Below is a small trained network, with its code and all its weights. Each question gives an input and a class and asks what happens when units are switched off, that is, made to give their printed mean instead of their output.

import numpy as np


def w(rows, s, z=0):
    codes = np.array(rows[::2]) - 128.0
    scale = np.full(codes.shape[1], s)
    scale[-1] = z or s
    return codes * scale


def f(y):
    return np.maximum(y, 0)


def log_softmax(a):
    a = a - a.max(-1, keepdims=True)
    return a - np.log(np.exp(a).sum(-1, keepdims=True))


def net(x, mask):
    res = np.array(x, float).reshape(1, 6) / 4 @ E
    y = f(res @ A[0][:, :-1].T + A[0][:, -1])
    res = res + np.where(mask, y, B[0][:, -1]) @ B[0][:, :-1]
    return log_softmax(res[-1] @ U[:, :-1].T + U[:, -1])


A, B = {}, {}
E = w([
[45,121,249,181,87],'x0',
[123,125,133,134,141],'x1',
[89,172,205,42,187],'x2',
[11,87,47,108,122],'x3',
[117,255,85,156,116],'x4',
[124,126,128,131,131],'x5',
],0.0076)
A[0] = w([
[62,98,79,136,115,114],'N1',
[108,180,152,163,78,254],'N2',
[141,246,94,176,123,114],'N3',
[218,152,127,141,177,124],'N4',
[168,124,39,101,159,70],'N5',
[174,97,110,113,160,82],'N6',
[197,160,183,176,88,87],'N7',
[83,151,166,109,163,198],'N8',
[154,77,66,231,96,149],'N9',
[136,135,102,162,63,236],'N10',
[79,130,82,110,175,136],'N11',
[172,185,146,166,129,118],'N12',
[143,163,115,33,144,109],'N13',
[172,1,159,111,145,104],'N14',
[85,218,98,148,99,43],'N15',
[143,140,115,122,134,132],'N16',
[58,140,201,174,24,62],'N17',
[30,132,51,126,91,103],'N18',
],0.013,0.0071)
B[0] = w([
[167,99,181,121,82,203],'N1',
[149,132,47,88,86,247],'N2',
[8,63,87,124,135,231],'N3',
[165,103,169,114,83,215],'N4',
[159,74,61,247,168,209],'N5',
[117,104,111,163,137,163],'N6',
[160,59,215,116,121,203],'N7',
[178,167,83,58,175,216],'N8',
[130,182,146,63,246,254],'N9',
[170,193,88,57,120,236],'N10',
[154,104,176,109,111,194],'N11',
[130,103,178,125,99,192],'N12',
[163,136,73,127,210,198],'N13',
[6,94,75,125,88,223],'N14',
[19,83,175,154,147,180],'N15',
[149,119,100,136,125,154],'N16',
[182,71,52,238,229,224],'N17',
[166,89,225,116,79,232],'N18',
],0.015,0.009)
U = w([
[165,68,125,254,174,100],'0',
[23,58,137,118,120,80],'1',
[181,37,235,120,116,52],'2',
[134,140,175,74,240,88],'3',
[154,84,123,101,124,254],'4',
[142,85,138,110,142,251],'5',
[134,215,137,178,138,139],'6',
[141,208,151,193,35,58],'7',
],0.0088,0.0057)

Each question gives the input, the list of numbers given to net, and the class t.
The units are the neurons (one row each of A and B). Each row of codes is followed by its name. A weight is (code - 128) times the scale printed after its matrix; where a second scale follows, it is the last column's (A, B and U).
mask holds one flag per neuron, in row order. A switched-off neuron (its flag False) gives its mean, the last column of its row in B, instead of its output. The means were averaged over made-up inputs and are rounded, as every weight is.
A unit's drop is (log p(t) with every unit on - log p(t) with that unit switched off) / (log p(t) with every unit on - log p(t) with every unit switched off).
The circuit of an input: a set's keep is (log p(t) with only the set's units on - log p(t) with every unit switched off) / (log p(t) with every unit on - log p(t) with every unit switched off). Starting from the 12 units with the biggest drops (on a tie, the unit counted first), units are removed one at a time, each time the one whose removal leaves the highest keep (on an exact tie, the one counted first), for as long as the keep stays at least 0.8.
units of the circuit, in order: the units of the circuit, biggest drop first
k most important neurons: the k neurons with the biggest drops, biggest first
drop of u: that unit's drop, to one decimal
input [3,-5,-1,4,6,4], class 1: units of the circuit, in order : (N15)
input [-8,1,8,-3,8,-3], class 0: 4 most important neurons : (N5, N13, N9, N14)
input [8,7,6,-1,-6,-3], class 0: 3 most important neurons : (N17, N9, N10)
input [1,-5,-2,-6,5,-3], class 2: 3 most important neurons : (N7, N14, N12)
input [8,8,-4,-7,3,-2], class 0: 2 most important neurons : (N17, N18)
input [-6,-6,5,-3,7,-2], class 1: 4 most important neurons : (N3, N17, N15, N9)
input [7,5,5,-8,-8,2], class 1: 2 most important neurons : (N14, N5)
input [-7,-1,4,8,2,-6], class 2: 4 most important neurons : (N18, N11, N17, N1)
input [-4,0,3,-7,1,-7], class 2: 2 most important neurons : (N4, N7)
input [8,-8,-7,-2,-2,5], class 0: 2 most important neurons : (N17, N8)
input [6,-3,3,5,-3,-4], class 0: 3 most important neurons : (N17, N9, N10)
input [2,1,7,-8,4,6], class 2: 3 most important neurons : (N7, N9, N12)
input [-5,-4,2,0,-8,2], class 1: 2 most important neurons : (N14, N17)
input [-1,-1,-3,-7,2,-3], class 2: units of the circuit, in order : (N7)
input [-4,1,3,0,-4,0], class 0: 2 most important neurons : (N9, N10)
input [-7,0,4,-7,6,4], class 0: drop of N13 : 0.4
input [2,5,-4,6,-8,4], class 1: drop of N4 : 0.1
input [1,1,2,7,-6,-3], class 2: drop of N11 : 0.2
